Below are the code and all the weights of a small trained network. Each question names an input and a class and asks about switching units off, where a switched-off unit gives its printed mean instead of its output.

import numpy as np


def w(rows, s, z=0):
    codes = np.array(rows[::2]) - 128.0
    scale = np.full(codes.shape[1], s)
    scale[-1] = z or s
    return codes * scale


def f(y):
    return np.maximum(y, 0)


def log_softmax(a):
    a = a - a.max(-1, keepdims=True)
    return a - np.log(np.exp(a).sum(-1, keepdims=True))


def net(x, mask):
    res = np.array(x, float).reshape(1, 7) / 4 @ E
    y = f(res @ A[0][:, :-1].T + A[0][:, -1])
    res = res + np.where(mask, y, B[0][:, -1]) @ B[0][:, :-1]
    return log_softmax(res[-1] @ U[:, :-1].T + U[:, -1])


A, B = {}, {}
E = w([
[150,149,129,113],'x0',
[61,128,151,126],'x1',
[83,146,98,149],'x2',
[141,166,161,133],'x3',
[172,132,99,118],'x4',
[84,199,82,83],'x5',
[141,72,142,6],'x6',
],0.011)
A[0] = w([
[229,139,68,141,182],'n1',
[76,92,150,58,143],'n2',
[135,106,183,143,118],'n3',
[129,92,138,97,127],'n4',
[214,109,114,77,234],'n5',
[76,64,200,158,254],'n6',
[115,201,65,159,189],'n7',
[89,72,164,80,144],'n8',
[158,113,248,119,177],'n9',
[31,166,103,99,154],'n10',
[123,96,131,111,131],'n11',
[60,151,103,152,185],'n12',
[206,131,149,168,194],'n13',
],0.014,0.0065)
B[0] = w([
[35,70,182,114,211],'n1',
[179,113,56,49,219],'n2',
[157,183,170,155,161],'n3',
[149,81,118,126,172],'n4',
[102,81,168,97,230],'n5',
[255,122,110,147,238],'n6',
[64,146,93,129,249],'n7',
[164,127,107,97,207],'n8',
[166,109,180,142,200],'n9',
[143,152,97,98,245],'n10',
[167,99,118,129,160],'n11',
[163,190,74,149,228],'n12',
[109,91,176,163,208],'n13',
],0.011)
U = w([
[7,2,210,119,247],'0',
[127,79,48,241,92],'1',
[149,30,126,15,5],'2',
[197,69,248,188,90],'3',
[89,245,163,19,193],'4',
],0.0084,0.0023)

Each question gives the input, the list of numbers given to net, and the class t.
The units are the neurons (one row each of A and B). Each row of codes is followed by its name. A weight is (code - 128) times the scale printed after its matrix; where a second scale follows, it is the last column's (A, B and U).
mask holds one flag per neuron, in row order. A switched-off neuron (its flag False) gives its mean, the last column of its row in B, instead of its output. The means were averaged over made-up inputs and are rounded, as every weight is.
A unit's drop is (log p(t) with every unit on - log p(t) with that unit switched off) / (log p(t) with every unit on - log p(t) with every unit switched off).
The circuit of an input: a set's keep is (log p(t) with only the set's units on - log p(t) with every unit switched off) / (log p(t) with every unit on - log p(t) with every unit switched off). Starting from the 12 units with the biggest drops (on a tie, the unit counted first), units are removed one at a time, each time the one whose removal leaves the highest keep (on an exact tie, the one counted first), for as long as the keep stays at least 0.8.
units of the circuit, in order: the units of the circuit, biggest drop first
unit that matters most: the unit with the biggest drop
k most important neurons: the k neurons with the biggest drops, biggest first
drop when u is switched off: that unit's drop, to one decimal
input [-5,-4,1,-8,-5,3,0], class 1: units of the circuit, in order -> (n5; n1)
input [6,-6,-5,3,2,-6,6], class 0: units of the circuit, in order -> (n1; n5)
input [-5,4,3,-3,6,5,3], class 4: unit that matters most -> n6
input [7,5,7,3,-2,-8,5], class 3: units of the circuit, in order -> (n9; n6)
input [1,-4,-6,-7,-7,0,-3], class 3: units of the circuit, in order -> (n7; n2)
input [3,6,3,-8,1,8,-8], class 4: 2 most important neurons -> (n10; n6)
input [-7,5,6,-1,3,4,-2], class 4: 2 most important neurons -> (n10; n13)
input [-1,8,2,2,-2,-6,3], class 3: 3 most important neurons -> (n6; n9; n3)
input [1,-1,-5,7,5,0,-4], class 0: 2 most important neurons -> (n1; n6)
input [4,8,0,-5,-8,-5,-3], class 3: 2 most important neurons -> (n6; n7)
input [-2,1,8,2,8,-8,5], class 3: 2 most important neurons -> (n7; n10)
input [0,-8,3,7,8,5,-3], class 0: drop when n1 is switched off -> 0.1
input [-6,-7,6,-5,-7,2,1], class 1: drop when n12 is switched off -> 0.1
input [2,-3,0,2,-4,-8,6], class 3: units of the circuit, in order -> (n9)
input [-5,8,6,-4,3,-6,-1], class 1: drop when n9 is switched off -> 0.2
input [1,-6,-7,-6,3,7,2], class 0: drop when n1 is switched off -> 0.2
